Below is a small trained network, with its code and all its weights. Each question gives an input and a class and asks what happens when units are switched off, that is, made to give their printed mean instead of their output.

import numpy as np


def w(rows, s, z=0):
    codes = np.array(rows[::2]) - 128.0
    scale = np.full(codes.shape[1], s)
    scale[-1] = z or s
    return codes * scale


def f(y):
    return np.maximum(y, 0)


def log_softmax(a):
    a = a - a.max(-1, keepdims=True)
    return a - np.log(np.exp(a).sum(-1, keepdims=True))


def net(x, mask):
    res = np.array(x, float).reshape(1, 8) / 4 @ E
    y = f(res @ A[0][:, :-1].T + A[0][:, -1])
    res = res + np.where(mask, y, B[0][:, -1]) @ B[0][:, :-1]
    return log_softmax(res[-1] @ U[:, :-1].T + U[:, -1])


A, B = {}, {}
E = w([
[130,128,130],'x0',
[125,128,128],'x1',
[127,127,128],'x2',
[125,127,131],'x3',
[75,33,135],'x4',
[130,125,128],'x5',
[149,125,255],'x6',
[22,201,158],'x7',
],0.0074)
A[0] = w([
[54,187,160,71],'neuron 1',
[113,124,2,3],'neuron 2',
[199,87,109,39],'neuron 3',
[143,105,229,29],'neuron 4',
[183,91,111,19],'neuron 5',
[72,47,116,64],'neuron 6',
[136,119,118,71],'neuron 7',
[165,131,220,30],'neuron 8',
[151,110,120,54],'neuron 9',
[83,49,183,87],'neuron 10',
[91,149,135,31],'neuron 11',
[136,121,165,45],'neuron 12',
[153,109,105,144],'neuron 13',
[153,231,138,65],'neuron 14',
[73,146,150,52],'neuron 15',
[111,137,132,64],'neuron 16',
[117,130,90,57],'neuron 17',
[201,180,126,67],'neuron 18',
[72,185,126,41],'neuron 19',
[215,101,136,69],'neuron 20',
[184,104,127,68],'neuron 21',
],0.014,0.0059)
B[0] = w([
[113,15,146,240],'neuron 1',
[27,249,206,248],'neuron 2',
[112,43,157,210],'neuron 3',
[29,222,183,239],'neuron 4',
[113,58,176,179],'neuron 5',
[251,167,170,226],'neuron 6',
[128,121,166,131],'neuron 7',
[35,218,130,221],'neuron 8',
[120,96,163,140],'neuron 9',
[243,152,126,252],'neuron 10',
[115,75,152,147],'neuron 11',
[91,159,143,147],'neuron 12',
[122,91,80,200],'neuron 13',
[245,162,123,201],'neuron 14',
[142,53,153,179],'neuron 15',
[119,105,129,132],'neuron 16',
[101,164,159,150],'neuron 17',
[244,156,147,187],'neuron 18',
[92,48,154,192],'neuron 19',
[103,44,133,224],'neuron 20',
[113,73,157,185],'neuron 21',
],0.027,0.0049)
U = w([
[43,19,107,90],'0',
[2,201,101,104],'1',
[76,118,48,249],'2',
[173,147,95,60],'3',
],0.0051,0.014)

Each question gives the input, the list of numbers given to net, and the class t.
The units are the neurons (one row each of A and B). Each row of codes is followed by its name. A weight is (code - 128) times the scale printed after its matrix; where a second scale follows, it is the last column's (A, B and U).
mask holds one flag per neuron, in row order. A switched-off neuron (its flag False) gives its mean, the last column of its row in B, instead of its output. The means were averaged over made-up inputs and are rounded, as every weight is.
A unit's drop is (log p(t) with every unit on - log p(t) with that unit switched off) / (log p(t) with every unit on - log p(t) with every unit switched off).
The circuit of an input: a set's keep is (log p(t) with only the set's units on - log p(t) with every unit switched off) / (log p(t) with every unit on - log p(t) with every unit switched off). Starting from the 12 units with the biggest drops (on a tie, the unit counted first), units are removed one at a time, each time the one whose removal leaves the highest keep (on an exact tie, the one counted first), for as long as the keep stays at least 0.8.
units of the circuit, in order: the units of the circuit, biggest drop first
most important unit: the unit with the biggest drop
k most important neurons: the k neurons with the biggest drops, biggest first
drop of u: that unit's drop, to one decimal
input [1,-8,-2,-8,-2,-1,-6,-1], class 1: most important unit	neuron 2
input [2,5,7,7,-8,3,-3,7], class 3: 2 most important neurons	[neuron 14; neuron 20]
input [-5,-1,6,2,1,-6,-4,6], class 0: units of the circuit, in order	[neuron 1; neuron 19]
input [-6,2,-8,-5,-4,5,2,-6], class 0: units of the circuit, in order	[neuron 20; neuron 3]
input [5,-7,-3,7,5,-4,-5,-4], class 1: 2 most important neurons	[neuron 2; neuron 1]
input [-6,8,4,0,5,-7,-4,6], class 0: 2 most important neurons	[neuron 1; neuron 19]
input [0,8,-2,2,8,8,-4,4], class 3: 2 most important neurons	[neuron 6; neuron 10]
input [-3,-5,-3,-1,8,1,-2,7], class 3: 4 most important neurons	[neuron 6; neuron 10; neuron 20; neuron 3]
input [7,-1,5,-7,-5,3,7,-5], class 1: 2 most important neurons	[neuron 8; neuron 4]
input [-6,-5,-3,-5,6,8,1,7], class 0: 4 most important neurons	[neuron 1; neuron 15; neuron 19; neuron 14]
input [3,6,1,-2,-5,-2,4,-7], class 0: 2 most important neurons	[neuron 20; neuron 3]
input [5,-5,1,1,2,-8,7,4], class 1: 2 most important neurons	[neuron 4; neuron 8]
input [3,-7,-4,-4,-6,0,-1,2], class 3: 2 most important neurons	[neuron 14; neuron 18]
input [-3,-5,3,-2,7,8,-5,6], class 3: most important unit	neuron 6
input [5,2,-7,3,3,4,5,-1], class 1: 2 most important neurons	[neuron 4; neuron 8]
input [0,-7,2,-7,-1,-7,-7,2], class 1: drop of neuron 2	0.5
input [-2,7,-4,0,8,-7,-1,-2], class 3: drop of neuron 9	0.0
input [1,3,5,-2,7,4,-4,2], class 3: drop of neuron 4	0.1
